Below is a small trained network, with its code and all its weights. Each question gives an input and a target symbol and asks what happens when units are switched off, that is, made to give their printed mean instead of their output.

import numpy as np


def w(rows, s, z=0):
    codes = np.array(rows[::2]) - 128.0
    scale = np.full(codes.shape[1], s)
    scale[-1] = z or s
    return codes * scale


def softmax(a):
    e = np.exp(a - a.max(-1, keepdims=True))
    return e / e.sum(-1, keepdims=True)


def log_softmax(a):
    a = a - a.max(-1, keepdims=True)
    return a - np.log(np.exp(a).sum(-1, keepdims=True))


def net(x, mask):
    ids = ['αβγδεζηθμξστφψω'.index(c) for c in x.split()]
    T = len(ids)
    res = E[ids] + P[:T]
    u = 0
    for l in range(3):
        r = res
        for j in range(2):
            rows = slice(2 * j, 2 * j + 2)
            q, k, v = (r @ M[l][rows].T for M in (Q, K, V))
            z = softmax(np.where(np.tri(T) > 0, q @ k.T / 2**0.5, -1e9)) @ v
            o = O[l][rows]
            res = res + np.where(mask[u + j], z, o[:, -1]) @ o[:, :-1]
        u += 2
    return log_softmax(res[-1] @ U[:, :-1].T + U[:, -1])


Q, K, V, O = {}, {}, {}, {}
E = w([
[123,160,170],'α',
[120,157,179],'β',
[109,141,181],'γ',
[108,150,184],'δ',
[109,159,176],'ε',
[113,136,185],'ζ',
[112,126,195],'η',
[129,152,179],'θ',
[89,168,186],'μ',
[120,125,181],'ξ',
[137,153,171],'σ',
[205,179,131],'τ',
[141,79,59],'φ',
[145,126,69],'ψ',
[178,105,251],'ω',
],0.019)
P = w([
[70,172,116],'0',
[100,158,98],'1',
[126,142,129],'2',
[121,160,147],'3',
[143,154,164],'4',
[170,155,181],'5',
[169,164,192],'6',
[181,160,215],'7',
[183,165,219],'8',
[209,154,242],'9',
[227,146,242],'10',
[198,166,255],'11',
[211,139,227],'12',
[207,140,185],'13',
],0.0046)
Q[0] = w([
[141,191,200],'L0H0',
[180,153,182],'L0H0',
[179,150,117],'L0H1',
[104,247,135],'L0H1',
],0.012)
K[0] = w([
[95,66,4],'L0H0',
[159,145,108],'L0H0',
[107,128,139],'L0H1',
[172,126,198],'L0H1',
],0.015)
V[0] = w([
[126,122,100],'L0H0',
[108,25,109],'L0H0',
[70,186,87],'L0H1',
[246,42,90],'L0H1',
],0.012)
O[0] = w([
[172,71,29,117],'L0H0',
[156,91,2,2],'L0H0',
[60,161,86,60],'L0H1',
[161,78,80,86],'L0H1',
],0.0085,0.0071)
Q[1] = w([
[126,12,234],'L1H0',
[77,62,253],'L1H0',
[145,132,223],'L1H1',
[90,223,88],'L1H1',
],0.0083)
K[1] = w([
[168,77,227],'L1H0',
[182,34,112],'L1H0',
[145,118,254],'L1H1',
[92,44,136],'L1H1',
],0.0073)
V[1] = w([
[131,138,51],'L1H0',
[153,94,177],'L1H0',
[76,93,39],'L1H1',
[255,194,215],'L1H1',
],0.0058)
O[1] = w([
[47,197,138,55],'L1H0',
[185,88,48,169],'L1H0',
[1,99,167,18],'L1H1',
[120,61,152,251],'L1H1',
],0.0036,0.015)
Q[2] = w([
[132,115,77],'L2H0',
[180,166,62],'L2H0',
[113,59,1],'L2H1',
[131,20,72],'L2H1',
],0.0097)
K[2] = w([
[105,205,54],'L2H0',
[48,1,174],'L2H0',
[60,46,70],'L2H1',
[73,179,45],'L2H1',
],0.0092)
V[2] = w([
[156,111,119],'L2H0',
[13,78,204],'L2H0',
[52,2,139],'L2H1',
[135,97,84],'L2H1',
],0.0095)
O[2] = w([
[98,113,126,137],'L2H0',
[69,23,157,113],'L2H0',
[74,25,254,7],'L2H1',
[167,153,129,65],'L2H1',
],0.0073,0.014)
U = w([
[127,149,124,39],'α',
[133,149,136,25],'β',
[133,137,111,94],'γ',
[120,144,135,74],'δ',
[102,158,135,101],'ε',
[127,136,114,111],'ζ',
[138,128,127,109],'η',
[129,147,145,61],'θ',
[85,190,188,141],'μ',
[125,132,124,129],'ξ',
[127,163,153,62],'σ',
[181,233,68,171],'τ',
[117,31,1,254],'φ',
[114,143,37,167],'ψ',
[232,45,198,113],'ω',
],0.0079,0.0089)

Each question gives the input, a string of symbols that net reads in full, and the target symbol t.
The units are the heads (2 rows each of Q, K, V and O). Each row of codes is followed by its name. A weight is (code - 128) times the scale printed after its matrix; where a second scale follows, it is the last column's (O and U).
mask holds one flag per head, layer by layer. A switched-off head (its flag False) gives its mean, the last column of its rows in O, instead of its output. The means were averaged over made-up inputs and are rounded, as every weight is.
A unit's drop is (log p(t) with every unit on - log p(t) with that unit switched off) / (log p(t) with every unit on - log p(t) with every unit switched off).
The circuit of an input: a set's keep is (log p(t) with only the set's units on - log p(t) with every unit switched off) / (log p(t) with every unit on - log p(t) with every unit switched off). Starting from all 6 units, units are removed one at a time, each time the one whose removal leaves the highest keep (on an exact tie, the one counted first), for as long as the keep stays at least 0.8.
units of the circuit, in order: the units of the circuit, biggest drop first
unit that matters most: the unit with the biggest drop
which heads matter: for each layer, one digit per head in row order, 1 if its drop is at least 0.15 and else 0, layers parted by /
drop when u is switched off: that unit's drop, to one decimal
input τ θ ω μ τ, target ω: units of the circuit, in order => (L0H0 L2H0 L2H1)
input τ τ τ ε τ τ ω τ ω ω ε, target ω: units of the circuit, in order => (L0H1 L2H1)
input σ μ μ ω ξ, target ω: units of the circuit, in order => (L2H1)
input ψ μ δ μ τ τ τ τ μ ω, target τ: which heads matter => 10 / 00 / 11
input γ τ μ ω τ τ τ η, target τ: units of the circuit, in order => (L2H0 L0H1)
input η ω τ ε σ τ μ μ μ τ ε τ ω θ, target ω: units of the circuit, in order => (L0H0 L1H1 L2H1)
input μ μ β μ θ, target μ: which heads matter => 01 / 00 / 00
input τ ω ω θ α, target ω: units of the circuit, in order => (L2H1 L0H1)
input δ τ δ ε τ ε ε τ ω η, target ω: which heads matter => 10 / 11 / 01
input τ τ α τ τ μ μ μ ξ τ δ η, target τ: units of the circuit, in order => (L2H1 L2H0)
input ω ε θ τ μ τ τ ω θ δ, target ω: which heads matter => 10 / 01 / 01
input ζ μ μ μ α τ β μ μ γ μ ω τ, target ω: units of the circuit, in order => (L2H0 L0H0 L2H1)
input ε ω θ μ, target ω: which heads matter => 01 / 00 / 01
input ε δ μ ε, target μ: unit that matters most => L0H1
input τ μ η ω τ ε τ τ τ τ τ γ, target τ: which heads matter => 00 / 00 / 11
input τ ε γ ω α ε, target ω: drop when L2H1 is switched off => 0.3
input τ τ ω ε ξ, target ω: drop when L2H1 is switched off => 0.5
input ε μ τ ω η, target ω: drop when L1H0 is switched off => 0.2
